Each row has a name. Each question is about the rows just above it.

Columns, left to right: U E B R
F: [  0 -28  86  46]
G: [  33    3 -112  119]
L: [-115  -24  -32  -51]
W: [-72 -46  25 -58]
Does one of the named rows hold [   3 -113  119] side by side, in this order? : no
Number of entries in [33  3]: : 2
Which column holds [  33 -115] top down? : U

Columns, left to right: Z X C P V N
H: [ 14 -13 -44   8  19 -25]
A: [ -7 -12  -9   5  -4  44]
T: [  1 -21 -33   2  11  57]
M: [  0  42  -2   5  63 -94]
D: [ -6  20   5  -3  41 -82]
J: [ 18   3  60  18  43 -44]
[8 5] is in which column, read top down? : P
Count the entries of [ 14 -13 -44   8  19 -25]: : 6
Is [ -7 -12  -9   5  -4] printed in one of the named rows, side by side and in this order? : yes
Which column holds this, read top down? [8 5 2] : P
Number of entries in [ -6  20   5  -3  41 -82]: : 6

Columns, left to right: tubed fala benul boba punu
moro: [-33 -40 -35 -26  18]
semuv: [ -71   57   -6 -115   17]
vimi: [-14   1  -4 -13  -3]
Rozib: [  1  -8   1  -5 -12]
numor: [ 20 -20  67  12 -12]
bisi: [  1  -8   1  18 -12]
Ruzi: [10 10 51 25  3]
Count the entries of [-14   1]: : 2
Which column holds this, read top down? [ 17  -3 -12 -12 -12   3] : punu
Count the entries of [ -71   57   -6 -115   17]: : 5

Columns, left to right: gim nutig vano rogum lop Kagod zofut
Q: [ -32   17 -122   -9  -21  -33  -66]
S: [-103   66  -31   22   36   43   54]
Y: [ 51 104  32 -41 -41  64 -23]
K: [ -38  -50  -28 -111  -29  -63   27]
Which column holds this, read top down? [ 43  64 -63] : Kagod
Number of entries in [-103   66  -31   22]: : 4
Which column holds this, read top down? [17 66] : nutig

Columns, left to right: muvuz zavop dipa luti giso vep dom Gen Bamu mitol
guvif: [-10 -15 -13  -5  10   2  -1  10   5  -7]
vipo: [ 3 -8 -4 -8 23 -1  2  0  4  7]
zuz: [ -1 -12  11  -6   5   6  12  -2  14  10]
Beb: [  4  -6  44  -9  -3  -7 -31   9   0 -22]
Mem: [ -6  13  -5 -20  12  16   5  -2   0   8]
rogot: [  0  -3  -7 -11   4   9   3   5  -5   8]
tonip: [-23 -24 -34   0  16  37   8  24 -25  35]
Sug: [  7  10 100 -18 -22 -16 -70  20   0 -50]
Lunu: [ -5  -3  -6 -11   7  17   3  -2   2  10]
Dogu: [ -7 -17 -19  -4  26   1  -3  15   6 -11]
Pigi: [-12  -5 -37 -10  33   3   9  -6  23   4]
dez: [  0   1  12 -13  -1  -2 -10   3   0  -6]
Does one of the named rows hold [ 6 12] side by side, in this order? : yes
How many entries does [ -5  -3  -6 -11   7] have? : 5
Which column holds [ -5  -7 -34 100  -6 -19 -37  12] top down? : dipa
Is [-31  -7  -3  -9  44] printed in one of the named rows, side by side and in this order? : no
Number of entries in [ 3 -8 -4 -8]: : 4

Columns, left to right: mupu lufos Dunad Pov suno Dafom
votum: [ 8  5  8 -5 21 -1]
Rata: [-20 -95  36  19  -5  36]
Tamo: [-37 -68   1   6 -15  17]
Dak: [ 45  45  40 -63 -82 -14]
zis: [-35 -94  56  23   2  48]
Which column holds [-68  45 -94] top down? : lufos
Count the entries of [8]: : 1
Which column holds this, read top down? [ 36  17 -14] : Dafom
Number of entries in [-37 -68   1   6 -15  17]: : 6

Columns, left to right: bep Mizam savo vomu las letik solud kiner Nef
betik: [  4   9   3  -1  -9 -15  17 -20 -14]
buv: [ 65 -10 -38  20 -23 -79   0  -7 -51]
zapil: [   2   66   54   65   22  -11    8 -109   13]
Does one of the named rows hold [  8 -11  22  65  54] side by side, in this order? : no
[  -7 -109] is in which column, read top down? : kiner
Which column holds this, read top down? [65  2] : bep
Which column holds this, read top down? [-38  54] : savo
How many entries does [ 2 66] have? : 2
Among the named rows, does one hold [   8 -109   14] next to each other, in this order? : no

Columns, left to right: tese vem bote lis gufi sunub pani rek
Bek: [-48 -96 -22  -2 -42 -14  16  24]
veg: [ 46  23  33 -23   5  13  29  41]
tis: [ 27 -60   0  15  38  16 -11 -36]
takun: [ 13  30  -2  13  39  -5   3 -51]
Which column holds [16 29] top down? : pani
Which column holds [-22  33   0] top down? : bote
Does one of the named rows hold [15 38] side by side, in this order? : yes
Count the entries of [13 30 -2 13 39]: : 5
Does one of the named rows hold [-2 13 39] side by side, in this order? : yes
Number of entries in [ 27 -60   0  15  38  16 -11 -36]: : 8
[46 27 13] is in which column, read top down? : tese

Columns, left to right: Pinur Nopif pav tup lag fen posak Gubek Pogok
Fifip: [ -5 -84   9   8  13  31  10 -30 -16]
Zimu: [-12 -86  27   2  27  31  -8 -15 -12]
zezi: [-12 -89   2  17  -1   7  10 -41 -28]
pif: [ -4  63  21 -16   9 -26 -36  42  19]
kor: [ 13 -31  26 -20  50  72  -8  17  26]
vokul: [  8  84   1 -15   2 -15 -18  39  24]
kavom: [ -5 -81  -6  17  -4  15  22 -41 -26]
Among the named rows, does one hold [-20  50  72] next to each other, in this order? : yes
Among the named rows, does one hold [-41 -26] next to each other, in this order? : yes
[ -8  10 -36  -8] is in which column, read top down? : posak
Number of entries in [ 13 -31  26 -20  50]: : 5

Columns, left to right: tuko lon nilu Bilo rupa
pozim: [-1 -1 -1 -1 -2]
Vuka: [ -4 -48  10 -18  -7]
vaki: [-23  19 -24   5  15]
fugis: [109  58  63  35 -51]
lefav: [-23  19  -5 -11   7]
Far: [ -4 -48  10  23 -31]
Fub: [-21  26 -20   7  15]
fof: [ 57  19   2   3 -18]
Vut: [-23  19 -24   5 -22]
Is [ 19 -24   5 -22] printed in one of the named rows, side by side and in this order? : yes
Which column holds this, read top down? [19 19] : lon
Does one of the named rows hold [-21  26 -20   7] side by side, in this order? : yes
Number of entries in [109  58  63  35]: : 4
Number of entries in [-21]: : 1
Is [-17  -7] printed in one of the named rows, side by side and in this order? : no

